Below are the code and all the weights of a small trained network. Each question names an input and a class and asks about switching units off, where a switched-off unit gives its printed mean instead of its output.

import numpy as np


def w(rows, s, z=0):
    codes = np.array(rows[::2]) - 128.0
    scale = np.full(codes.shape[1], s)
    scale[-1] = z or s
    return codes * scale


def norm(h):
    return h / np.sqrt((h * h).mean(-1, keepdims=True) + 1e-5)


def f(y):
    return np.maximum(y, 0)


def log_softmax(a):
    a = a - a.max(-1, keepdims=True)
    return a - np.log(np.exp(a).sum(-1, keepdims=True))


def net(x, mask):
    res = np.array(x, float).reshape(1, 7) / 4 @ E
    u = 0
    for l in range(2):
        y = f(norm(res) @ A[l][:, :-1].T + A[l][:, -1])
        res = res + np.where(mask[u : u + 11], y, B[l][:, -1]) @ B[l][:, :-1]
        u += 11
    return log_softmax(norm(res)[-1] @ U[:, :-1].T + U[:, -1])


A, B = {}, {}
E = w([
[169,202,95,89,171,124,63,112,127,153],'x0',
[100,107,60,79,115,117,107,74,130,152],'x1',
[157,74,168,194,176,114,154,72,107,119],'x2',
[196,102,163,114,77,169,98,131,104,226],'x3',
[114,255,166,120,105,137,165,116,153,56],'x4',
[177,143,113,102,77,203,221,63,73,98],'x5',
[124,124,106,175,123,66,122,103,152,60],'x6',
],0.0082)
A[0] = w([
[161,137,136,100,130,67,103,223,159,117,137],'L0N0',
[127,58,113,131,164,150,110,182,157,131,35],'L0N1',
[107,183,101,183,150,197,146,141,39,98,127],'L0N2',
[84,208,79,59,113,117,141,147,138,73,69],'L0N3',
[91,77,141,143,140,82,105,160,103,246,138],'L0N4',
[67,128,70,144,181,115,45,228,212,88,111],'L0N5',
[103,68,74,195,179,56,130,71,120,114,2],'L0N6',
[62,224,1,72,121,88,129,120,220,116,47],'L0N7',
[130,91,91,111,155,68,91,72,114,19,65],'L0N8',
[84,96,169,183,111,92,136,156,192,152,181],'L0N9',
[88,38,130,194,120,168,151,137,172,191,37],'L0N10',
],0.0065,0.004)
B[0] = w([
[124,181,119,199,183,123,89,117,151,125,205],'L0N0',
[94,91,125,171,113,104,99,150,89,128,162],'L0N1',
[122,39,186,88,202,190,50,163,121,98,187],'L0N2',
[62,128,153,57,124,86,11,57,68,93,196],'L0N3',
[134,113,92,96,104,66,139,199,69,144,255],'L0N4',
[187,165,168,150,101,173,134,150,133,194,254],'L0N5',
[135,111,66,2,204,110,245,144,180,148,184],'L0N6',
[22,216,156,7,170,195,120,125,54,124,222],'L0N7',
[85,137,108,88,100,182,193,96,218,130,184],'L0N8',
[178,54,137,95,123,48,81,118,100,52,219],'L0N9',
[112,87,149,2,196,86,97,71,21,119,187],'L0N10',
],0.007,0.0052)
A[1] = w([
[188,119,132,79,48,156,68,155,133,253,64],'L1N0',
[110,163,132,195,176,84,103,143,242,44,151],'L1N1',
[185,150,51,136,97,159,77,191,129,225,5],'L1N2',
[122,168,96,133,95,214,144,101,137,56,181],'L1N3',
[138,85,135,57,122,234,140,152,118,117,123],'L1N4',
[215,177,89,152,92,143,211,110,206,137,80],'L1N5',
[130,128,211,142,154,186,252,82,59,89,117],'L1N6',
[244,105,163,116,79,207,117,74,55,149,67],'L1N7',
[156,124,110,72,94,147,175,57,98,208,181],'L1N8',
[105,89,15,188,168,133,171,45,204,134,51],'L1N9',
[29,177,90,133,84,126,89,82,143,47,14],'L1N10',
],0.0078,0.003)
B[1] = w([
[136,129,31,157,118,98,155,50,187,126,253],'L1N0',
[213,156,203,84,21,150,117,127,132,92,192],'L1N1',
[61,198,84,177,91,106,61,107,206,147,206],'L1N2',
[75,8,103,134,150,137,140,145,55,161,209],'L1N3',
[169,185,143,246,197,112,118,86,154,118,232],'L1N4',
[73,117,135,147,109,69,92,155,105,139,147],'L1N5',
[147,161,19,176,221,162,55,206,143,159,245],'L1N6',
[68,123,179,145,62,137,237,97,133,140,231],'L1N7',
[180,154,244,126,86,105,135,150,164,131,241],'L1N8',
[226,169,50,38,158,156,255,192,245,86,163],'L1N9',
[38,90,126,64,35,153,135,110,65,93,187],'L1N10',
],0.0088,0.0064)
U = w([
[97,65,90,128,66,176,152,141,83,72,10],'0',
[147,138,152,232,191,224,169,150,85,133,82],'1',
[144,3,132,108,131,58,113,159,59,156,125],'2',
[111,174,34,145,118,79,19,152,178,193,163],'3',
[29,185,144,29,113,186,88,98,72,113,254],'4',
[183,125,71,46,172,131,206,147,192,97,159],'5',
[157,153,143,182,34,137,197,41,164,211,137],'6',
[196,170,221,122,70,119,70,168,163,67,89],'7',
],0.016,0.0027)

Each question gives the input, the list of numbers given to net, and the class t.
The units are the neurons (one row each of A and B). Each row of codes is followed by its name. A weight is (code - 128) times the scale printed after its matrix; where a second scale follows, it is the last column's (A, B and U).
mask holds one flag per neuron, layer by layer. A switched-off neuron (its flag False) gives its mean, the last column of its row in B, instead of its output. The means were averaged over made-up inputs and are rounded, as every weight is.
A unit's drop is (log p(t) with every unit on - log p(t) with that unit switched off) / (log p(t) with every unit on - log p(t) with every unit switched off).
The circuit of an input: a set's keep is (log p(t) with only the set's units on - log p(t) with every unit switched off) / (log p(t) with every unit on - log p(t) with every unit switched off). Starting from the 12 units with the biggest drops (on a tie, the unit counted first), units are removed one at a time, each time the one whose removal leaves the highest keep (on an exact tie, the one counted first), for as long as the keep stays at least 0.8.
circuit, biggest first: the units of the circuit, biggest drop first
most important unit: the unit with the biggest drop
top k neurons: the k neurons with the biggest drops, biggest first
k most important neurons of layer l: the k neurons of layer l with the biggest drops, biggest first
drop when u is switched off: that unit's drop, to one decimal
input [-6,-1,1,6,5,3,-3], class 1: circuit, biggest first	(L1N6)
input [3,5,5,-3,-1,8,-2], class 1: circuit, biggest first	(L1N4; L1N6)
input [-6,-5,-7,-7,6,-3,8], class 4: top 2 neurons	(L1N10; L0N7)
input [-7,-2,-5,0,-5,7,-4], class 1: top 3 neurons	(L1N6; L1N4; L0N5)
input [4,-1,6,-7,-3,-8,-3], class 5: top 2 neurons	(L0N6; L0N8)
input [-6,0,0,4,1,-6,-6], class 2: top 2 neurons	(L0N10; L0N9)
input [7,-8,-5,-7,-2,-5,1], class 4: top 4 neurons	(L0N7; L0N3; L1N8; L1N4)
input [6,8,7,-7,6,7,7], class 4: top 2 neurons	(L1N10; L0N7)
input [-2,0,-5,3,5,8,-1], class 1: top 2 neurons	(L1N4; L1N6)
input [0,1,-1,3,-7,2,2], class 6: 2 most important neurons of layer 0	(L0N9; L0N3)
input [5,-4,3,-6,8,-8,2], class 4: 4 most important neurons of layer 1	(L1N10; L1N8; L1N4; L1N9)
input [-1,-5,-6,5,1,1,1], class 6: 2 most important neurons of layer 1	(L1N6; L1N7)
input [-1,5,-2,2,3,2,-4], class 6: 4 most important neurons of layer 1	(L1N4; L1N8; L1N0; L1N6)
input [-7,-2,5,-3,-4,-2,7], class 5: most important unit	L0N6
input [-2,-4,5,-6,-6,-6,7], class 5: circuit, biggest first	(L0N6; L1N9)
input [-5,1,6,-7,8,2,2], class 0: circuit, biggest first	(L1N10; L1N3)
input [-3,-8,-2,-8,4,1,0], class 4: 4 most important neurons of layer 1	(L1N10; L1N8; L1N3; L1N4)
input [0,-5,-7,-6,-2,-8,4], class 7: top 2 neurons	(L1N1; L0N5)
input [1,4,-5,7,7,7,-7], class 6: drop when L0N4 is switched off	0.0
input [8,-6,0,-2,1,-5,3], class 7: drop when L1N1 is switched off	0.2
input [-8,-1,-4,-2,-6,5,-4], class 1: drop when L1N4 is switched off	0.7
input [-1,2,3,-8,-1,-5,5], class 5: circuit, biggest first	(L0N6)
